Here is a tiny trained network, its code and every weight. The questions are about switching its units off for an input and a class, where a switched-off unit gives its printed mean instead of its output.

import numpy as np


def w(rows, s, z=0):
    codes = np.array(rows[::2]) - 128.0
    scale = np.full(codes.shape[1], s)
    scale[-1] = z or s
    return codes * scale


def f(y):
    return np.maximum(y, 0)


def log_softmax(a):
    a = a - a.max(-1, keepdims=True)
    return a - np.log(np.exp(a).sum(-1, keepdims=True))


def net(x, mask):
    res = np.array(x, float).reshape(1, 5) / 4 @ E
    y = f(res @ A[0][:, :-1].T + A[0][:, -1])
    res = res + np.where(mask, y, B[0][:, -1]) @ B[0][:, :-1]
    return log_softmax(res[-1] @ U[:, :-1].T + U[:, -1])


A, B = {}, {}
E = w([
[63,138,184,223,138,111,135,200],'x0',
[123,101,157,54,1,90,252,97],'x1',
[163,154,161,193,154,99,186,70],'x2',
[96,122,70,75,107,107,121,215],'x3',
[214,194,240,110,85,192,136,164],'x4',
],0.009)
A[0] = w([
[137,174,187,178,188,142,166,46,62],'neuron 0',
[42,103,41,154,151,88,67,147,152],'neuron 1',
[164,118,131,142,161,136,183,40,141],'neuron 2',
[159,94,76,48,54,147,150,92,83],'neuron 3',
[123,139,180,121,35,96,187,224,55],'neuron 4',
[58,136,80,137,144,118,97,133,110],'neuron 5',
[140,172,146,145,173,164,55,181,150],'neuron 6',
[60,80,74,150,162,100,97,166,81],'neuron 7',
[155,161,152,131,172,156,40,162,18],'neuron 8',
[94,98,160,94,33,108,182,221,135],'neuron 9',
[135,136,192,157,92,107,159,143,191],'neuron 10',
[30,81,49,143,180,101,104,182,111],'neuron 11',
[46,99,75,122,174,92,107,157,112],'neuron 12',
[92,136,83,137,141,135,116,144,73],'neuron 13',
[185,171,138,135,208,226,2,202,95],'neuron 14',
[150,137,163,182,193,121,146,98,118],'neuron 15',
[132,148,179,179,190,105,151,67,71],'neuron 16',
[167,82,63,80,102,129,135,50,53],'neuron 17',
[148,96,118,123,127,127,138,108,2],'neuron 18',
],0.0087,0.0027)
B[0] = w([
[162,74,145,216,131,88,172,96,209],'neuron 0',
[40,65,15,129,227,95,106,145,221],'neuron 1',
[170,63,122,148,112,108,160,74,200],'neuron 2',
[119,126,121,21,96,125,126,75,213],'neuron 3',
[60,186,204,142,120,181,183,125,209],'neuron 4',
[101,116,65,128,154,123,156,144,177],'neuron 5',
[186,132,125,143,144,146,85,176,207],'neuron 6',
[92,77,108,152,255,90,136,140,196],'neuron 7',
[163,173,155,138,96,115,67,170,190],'neuron 8',
[47,168,195,60,152,200,212,180,226],'neuron 9',
[92,126,162,193,89,152,172,113,189],'neuron 10',
[15,94,36,172,250,109,115,174,222],'neuron 11',
[57,80,106,109,197,119,135,150,199],'neuron 12',
[116,148,136,147,195,108,166,145,156],'neuron 13',
[233,183,135,99,88,156,20,238,253],'neuron 14',
[188,101,104,215,97,94,123,125,191],'neuron 15',
[132,97,132,223,117,76,137,100,195],'neuron 16',
[155,90,69,54,112,99,90,67,195],'neuron 17',
[152,117,128,117,127,124,130,118,137],'neuron 18',
],0.0071,0.011)
U = w([
[146,106,80,28,90,113,128,58,177],'0',
[178,90,131,253,120,78,144,74,93],'1',
[33,97,27,150,219,106,104,194,244],'2',
[208,183,152,147,109,154,15,255,106],'3',
[44,161,230,112,96,177,201,173,2],'4',
],0.0083,0.0008)

Each question gives the input, the list of numbers given to net, and the class t.
The units are the neurons (one row each of A and B). Each row of codes is followed by its name. A weight is (code - 128) times the scale printed after its matrix; where a second scale follows, it is the last column's (A, B and U).
mask holds one flag per neuron, in row order. A switched-off neuron (its flag False) gives its mean, the last column of its row in B, instead of its output. The means were averaged over made-up inputs and are rounded, as every weight is.
A unit's drop is (log p(t) with every unit on - log p(t) with that unit switched off) / (log p(t) with every unit on - log p(t) with every unit switched off).
The circuit of an input: a set's keep is (log p(t) with only the set's units on - log p(t) with every unit switched off) / (log p(t) with every unit on - log p(t) with every unit switched off). Starting from the 12 units with the biggest drops (on a tie, the unit counted first), units are removed one at a time, each time the one whose removal leaves the highest keep (on an exact tie, the one counted first), for as long as the keep stays at least 0.8.
units of the circuit, in order: the units of the circuit, biggest drop first
unit that matters most: the unit with the biggest drop
top k neurons: the k neurons with the biggest drops, biggest first
drop when u is switched off: that unit's drop, to one decimal
input [-2,2,-2,-7,4], class 1: unit that matters most => neuron 9
input [-7,-5,-5,-8,-3], class 3: units of the circuit, in order => neuron 14; neuron 11
input [0,7,4,3,-5], class 4: units of the circuit, in order => neuron 9; neuron 1
input [7,-1,-2,-8,2], class 1: top 2 neurons => neuron 0; neuron 16
input [-3,7,3,8,-2], class 4: top 2 neurons => neuron 9; neuron 4
input [0,-8,-7,3,2], class 3: top 2 neurons => neuron 14; neuron 8
input [-7,8,1,6,5], class 4: top 2 neurons => neuron 9; neuron 4
input [2,-1,1,7,5], class 3: top 2 neurons => neuron 14; neuron 6
input [-2,7,-1,0,-7], class 0: top 2 neurons => neuron 3; neuron 17
input [8,3,0,-6,-1], class 1: drop when neuron 0 is switched off => 0.1
input [-7,7,-2,4,8], class 4: drop when neuron 9 is switched off => 0.8
input [-5,1,-1,-8,-6], class 0: drop when neuron 17 is switched off => 0.2
